Below is a small trained network, with its code and all its weights. Each question gives an input and a target symbol and asks what happens when units are switched off, that is, made to give their printed mean instead of their output.

import numpy as np


def w(rows, s, z=0):
    codes = np.array(rows[::2]) - 128.0
    scale = np.full(codes.shape[1], s)
    scale[-1] = z or s
    return codes * scale


def f(y):
    return y / 2 * (1 + np.tanh(0.7978845608 * (y + 0.044715 * y**3)))


def softmax(a):
    e = np.exp(a - a.max(-1, keepdims=True))
    return e / e.sum(-1, keepdims=True)


def log_softmax(a):
    a = a - a.max(-1, keepdims=True)
    return a - np.log(np.exp(a).sum(-1, keepdims=True))


def net(x, mask):
    ids = ['ΓΔΨαβεζηθλμξστφω'.index(c) for c in x.split()]
    T = len(ids)
    res = E[ids] + P[:T]
    u = 0
    for l in range(2):
        q, k, v = (res @ M[l].T for M in (Q, K, V))
        z = softmax(np.where(np.tri(T) > 0, q @ k.T / 2**0.5, -1e9)) @ v
        res = res + np.where(mask[u], z, O[l][:, -1]) @ O[l][:, :-1]
        u += 1
        y = f(res @ A[l][:, :-1].T + A[l][:, -1])
        res = res + np.where(mask[u : u + 8], y, B[l][:, -1]) @ B[l][:, :-1]
        u += 8
    return log_softmax(res[-1] @ U[:, :-1].T + U[:, -1])


Q, K, V, O, A, B = {}, {}, {}, {}, {}, {}
E = w([
[150,140,201,89,141,133],'Γ',
[181,195,58,68,170,83],'Δ',
[182,95,16,180,157,133],'Ψ',
[224,159,37,241,153,94],'α',
[150,102,81,129,195,107],'β',
[123,136,83,250,57,92],'ε',
[169,46,92,191,69,177],'ζ',
[235,128,155,77,148,156],'η',
[196,190,121,165,63,134],'θ',
[163,237,70,81,106,149],'λ',
[116,119,72,126,90,162],'μ',
[213,92,151,133,178,64],'ξ',
[179,126,126,122,58,230],'σ',
[173,112,93,71,149,188],'τ',
[78,107,87,200,113,72],'φ',
[97,176,145,74,137,156],'ω',
],0.019)
P = w([
[91,92,227,96,187,255],'0',
[147,178,127,95,49,81],'1',
[148,180,122,108,54,76],'2',
[148,166,120,104,50,74],'3',
[150,169,119,110,51,73],'4',
[158,171,114,103,48,66],'5',
[155,178,106,103,41,48],'6',
],0.0063)
Q[0] = w([
[142,174,96,141,88,94],'L0H1',
[1,29,149,125,198,184],'L0H1',
],0.022)
K[0] = w([
[163,124,120,126,173,167],'L0H1',
[171,101,89,66,12,4],'L0H1',
],0.021)
V[0] = w([
[254,180,137,191,2,162],'L0H1',
[185,38,75,157,142,168],'L0H1',
],0.0096)
O[0] = w([
[198,254,128,202,205,213,126],'L0H1',
[185,21,80,190,188,165,254],'L0H1',
],0.006,0.0028)
A[0] = w([
[92,88,128,110,115,41,216],'L0N1',
[28,137,180,210,205,34,3],'L0N2',
[67,145,111,169,219,130,159],'L0N3',
[178,135,143,215,34,69,166],'L0N4',
[44,100,139,106,216,139,82],'L0N5',
[160,119,255,215,140,147,3],'L0N6',
[108,183,64,84,167,80,130],'L0N7',
[100,133,20,10,125,138,242],'L0N8',
],0.0074,0.0036)
B[0] = w([
[115,110,197,153,132,140,192],'L0N1',
[92,159,74,151,190,132,121],'L0N2',
[140,123,191,123,144,142,131],'L0N3',
[109,195,165,166,171,129,209],'L0N4',
[138,111,193,124,68,112,118],'L0N5',
[199,104,200,136,4,95,145],'L0N6',
[92,149,159,198,150,89,177],'L0N7',
[103,143,130,181,185,174,253],'L0N8',
],0.012,0.0063)
Q[1] = w([
[98,181,95,75,96,99],'L1H1',
[63,98,2,18,25,8],'L1H1',
],0.018)
K[1] = w([
[150,172,87,84,140,90],'L1H1',
[124,173,6,85,50,22],'L1H1',
],0.022)
V[1] = w([
[124,121,156,48,140,188],'L1H1',
[186,131,166,49,212,7],'L1H1',
],0.012)
O[1] = w([
[155,95,10,8,33,145,254],'L1H1',
[165,176,2,118,104,14,60],'L1H1',
],0.0073,0.0067)
A[1] = w([
[93,165,95,163,125,159,34],'L1N1',
[171,116,186,32,172,61,141],'L1N2',
[15,124,50,107,213,155,121],'L1N3',
[151,120,121,60,183,121,193],'L1N4',
[162,118,209,105,142,109,121],'L1N5',
[125,114,65,116,78,82,42],'L1N6',
[50,142,101,61,246,149,183],'L1N7',
[116,110,114,92,125,93,255],'L1N8',
],0.012,0.007)
B[1] = w([
[143,101,179,80,148,134,174],'L1N1',
[105,140,137,101,218,133,230],'L1N2',
[101,132,122,74,200,124,242],'L1N3',
[98,142,82,121,135,106,219],'L1N4',
[127,118,88,98,82,88,243],'L1N5',
[134,78,239,86,169,151,255],'L1N6',
[128,138,94,159,61,102,241],'L1N7',
[149,132,86,179,6,109,243],'L1N8',
],0.016,0.0084)
U = w([
[104,118,165,45,57,98,165],'Γ',
[96,204,79,141,127,103,221],'Δ',
[148,32,91,147,213,175,156],'Ψ',
[230,132,114,174,143,123,125],'α',
[103,21,60,194,75,93,196],'β',
[84,126,204,158,78,120,130],'ε',
[141,23,132,171,76,175,130],'ζ',
[234,141,66,67,138,175,216],'η',
[184,232,133,119,38,165,2],'θ',
[88,244,143,48,153,217,79],'λ',
[34,76,149,81,154,229,201],'μ',
[176,59,146,111,168,51,41],'ξ',
[160,134,104,107,49,242,26],'σ',
[128,109,16,123,91,213,139],'τ',
[4,67,183,134,159,112,115],'φ',
[35,174,99,118,2,161,22],'ω',
],0.0072,0.0051)

Each question gives the input, a string of symbols that net reads in full, and the target symbol t.
The units are the heads (2 rows each of Q, K, V and O) and the neurons (one row each of A and B). Each row of codes is followed by its name. A weight is (code - 128) times the scale printed after its matrix; where a second scale follows, it is the last column's (O, A, B and U).
mask holds one flag per unit, layer by layer, with each layer's heads first. A switched-off unit (its flag False) gives its mean, the last column of its rows in O or B, instead of its output. The means were averaged over made-up inputs and are rounded, as every weight is.
A unit's drop is (log p(t) with every unit on - log p(t) with that unit switched off) / (log p(t) with every unit on - log p(t) with every unit switched off).
The circuit of an input: a set's keep is (log p(t) with only the set's units on - log p(t) with every unit switched off) / (log p(t) with every unit on - log p(t) with every unit switched off). Starting from the 12 units with the biggest drops (on a tie, the unit counted first), units are removed one at a time, each time the one whose removal leaves the highest keep (on an exact tie, the one counted first), for as long as the keep stays at least 0.8.
circuit, biggest first: the units of the circuit, biggest drop first
most important unit: the unit with the biggest drop
k most important neurons: the k neurons with the biggest drops, biggest first
k most important neurons of layer l: the k neurons of layer l with the biggest drops, biggest first
input λ λ Γ θ ω σ, target λ: circuit, biggest first	L1N8; L0H1
input β λ Γ, target β: circuit, biggest first	L0H1; L1N6
input η Ψ β Γ Δ μ, target η: most important unit	L0H1
input φ ζ ζ Δ, target φ: circuit, biggest first	L1H1; L0N7
input Δ β τ β τ ε φ, target Δ: circuit, biggest first	L1N6; L0N4
input θ ε Δ, target θ: 2 most important neurons	L1N7; L1N2
input ω ζ μ Γ, target ω: 2 most important neurons	L1N6; L1N8
input ζ Γ ξ, target ζ: circuit, biggest first	L1H1; L0H1; L1N5
input ω φ Δ, target ω: circuit, biggest first	L0N8; L1N7; L0H1
input η Γ θ, target η: 2 most important neurons	L1N8; L1N7
input ξ Γ ξ, target ξ: circuit, biggest first	L1H1; L1N6; L0N8
input Γ σ β ζ, target Γ: 2 most important neurons of layer 0	L0N4; L0N8
input σ φ Γ τ, target τ: 2 most important neurons	L1N6; L1N7
input Γ Γ μ Γ μ, target Γ: circuit, biggest first	L0N8; L1H1; L1N6; L0H1
input ω η Δ μ μ, target ω: circuit, biggest first	L0H1; L1N6
input η τ ε φ ε φ λ, target η: circuit, biggest first	L1H1; L0H1
input Γ η λ η Ψ η λ, target Γ: most important unit	L1H1
input ξ ε μ θ η ε, target ξ: 2 most important neurons	L0N4; L1N6
input μ σ Γ λ ε τ, target μ: 2 most important neurons of layer 1	L1N8; L1N3
input Δ μ θ Γ, target Δ: most important unit	L1N6
